Below is a small trained network, with its code and all its weights. Each question gives an input and a class and asks what happens when units are switched off, that is, made to give their printed mean instead of their output.

import numpy as np


def w(rows, s, z=0):
    codes = np.array(rows[::2]) - 128.0
    scale = np.full(codes.shape[1], s)
    scale[-1] = z or s
    return codes * scale


def f(y):
    return np.maximum(y, 0)


def log_softmax(a):
    a = a - a.max(-1, keepdims=True)
    return a - np.log(np.exp(a).sum(-1, keepdims=True))


def net(x, mask):
    res = np.array(x, float).reshape(1, 7) / 4 @ E
    y = f(res @ A[0][:, :-1].T + A[0][:, -1])
    res = res + np.where(mask, y, B[0][:, -1]) @ B[0][:, :-1]
    return log_softmax(res[-1] @ U[:, :-1].T + U[:, -1])


A, B = {}, {}
E = w([
[131,129,135,123],'x0',
[130,126,131,123],'x1',
[120,120,143,147],'x2',
[230,102,45,146],'x3',
[163,135,161,132],'x4',
[153,138,144,121],'x5',
[120,3,159,62],'x6',
],0.0068)
A[0] = w([
[160,168,117,180,50],'n0',
[42,192,203,100,104],'n1',
[114,49,128,78,65],'n2',
[81,186,86,201,70],'n3',
[72,141,191,82,58],'n4',
[183,122,97,116,34],'n5',
[168,96,82,130,54],'n6',
[215,112,105,126,53],'n7',
[90,76,107,72,45],'n8',
[194,87,32,133,102],'n9',
[133,254,105,169,52],'n10',
[144,127,47,102,119],'n11',
[143,69,147,97,218],'n12',
[163,117,113,65,26],'n13',
[157,228,140,206,92],'n14',
[165,61,162,166,49],'n15',
[162,20,175,86,128],'n16',
[68,164,143,54,132],'n17',
[207,111,188,154,255],'n18',
],0.009,0.0054)
B[0] = w([
[188,66,199,68,163],'n0',
[226,69,149,164,233],'n1',
[121,123,125,32,178],'n2',
[110,121,160,39,193],'n3',
[227,104,138,179,181],'n4',
[209,134,135,179,142],'n5',
[188,14,226,146,148],'n6',
[157,103,163,193,163],'n7',
[157,151,180,66,157],'n8',
[162,81,239,184,206],'n9',
[159,111,161,25,226],'n10',
[116,161,181,148,173],'n11',
[47,218,149,115,234],'n12',
[209,40,42,66,131],'n13',
[108,161,85,2,234],'n14',
[204,90,44,75,139],'n15',
[143,199,21,34,227],'n16',
[192,44,140,212,200],'n17',
[23,179,150,206,255],'n18',
],0.0072,0.0053)
U = w([
[154,157,96,25,79],'0',
[119,170,131,188,214],'1',
[122,143,113,203,200],'2',
[110,160,99,185,199],'3',
[247,52,163,254,4],'4',
[112,163,89,199,141],'5',
[104,166,74,209,150],'6',
],0.0064,0.0045)

Each question gives the input, the list of numbers given to net, and the class t.
The units are the neurons (one row each of A and B). Each row of codes is followed by its name. A weight is (code - 128) times the scale printed after its matrix; where a second scale follows, it is the last column's (A, B and U).
mask holds one flag per neuron, in row order. A switched-off neuron (its flag False) gives its mean, the last column of its row in B, instead of its output. The means were averaged over made-up inputs and are rounded, as every weight is.
A unit's drop is (log p(t) with every unit on - log p(t) with that unit switched off) / (log p(t) with every unit on - log p(t) with every unit switched off).
The circuit of an input: a set's keep is (log p(t) with only the set's units on - log p(t) with every unit switched off) / (log p(t) with every unit on - log p(t) with every unit switched off). Starting from the 12 units with the biggest drops (on a tie, the unit counted first), units are removed one at a time, each time the one whose removal leaves the highest keep (on an exact tie, the one counted first), for as long as the keep stays at least 0.8.
circuit, biggest first: the units of the circuit, biggest drop first
top k neurons: the k neurons with the biggest drops, biggest first
drop when u is switched off: that unit's drop, to one decimal
input [4,-5,-4,-2,2,-1,-7], class 0: top 2 neurons : (n14; n10)
input [8,-4,-8,8,1,7,-7], class 4: circuit, biggest first : (n9)
input [-6,6,5,3,2,1,-7], class 0: circuit, biggest first : (n14; n10)
input [-4,6,-1,-8,-6,-5,-3], class 4: circuit, biggest first : (n1; n17; n4)
input [7,4,-5,8,0,-7,-2], class 4: circuit, biggest first : (n9; n6)
input [3,-4,5,-8,0,0,6], class 4: top 3 neurons : (n1; n4; n17)
input [1,-5,7,-5,-3,-2,-8], class 0: top 4 neurons : (n14; n10; n3; n18)
input [4,-4,1,-6,-5,-4,-2], class 4: top 2 neurons : (n1; n17)
input [3,0,7,-8,8,7,-8], class 0: drop when n1 is switched off : -0.1
input [3,-3,-6,-6,1,6,-7], class 0: drop when n10 is switched off : 0.4
input [-1,-5,4,0,-3,3,-7], class 0: drop when n6 is switched off : 0.0
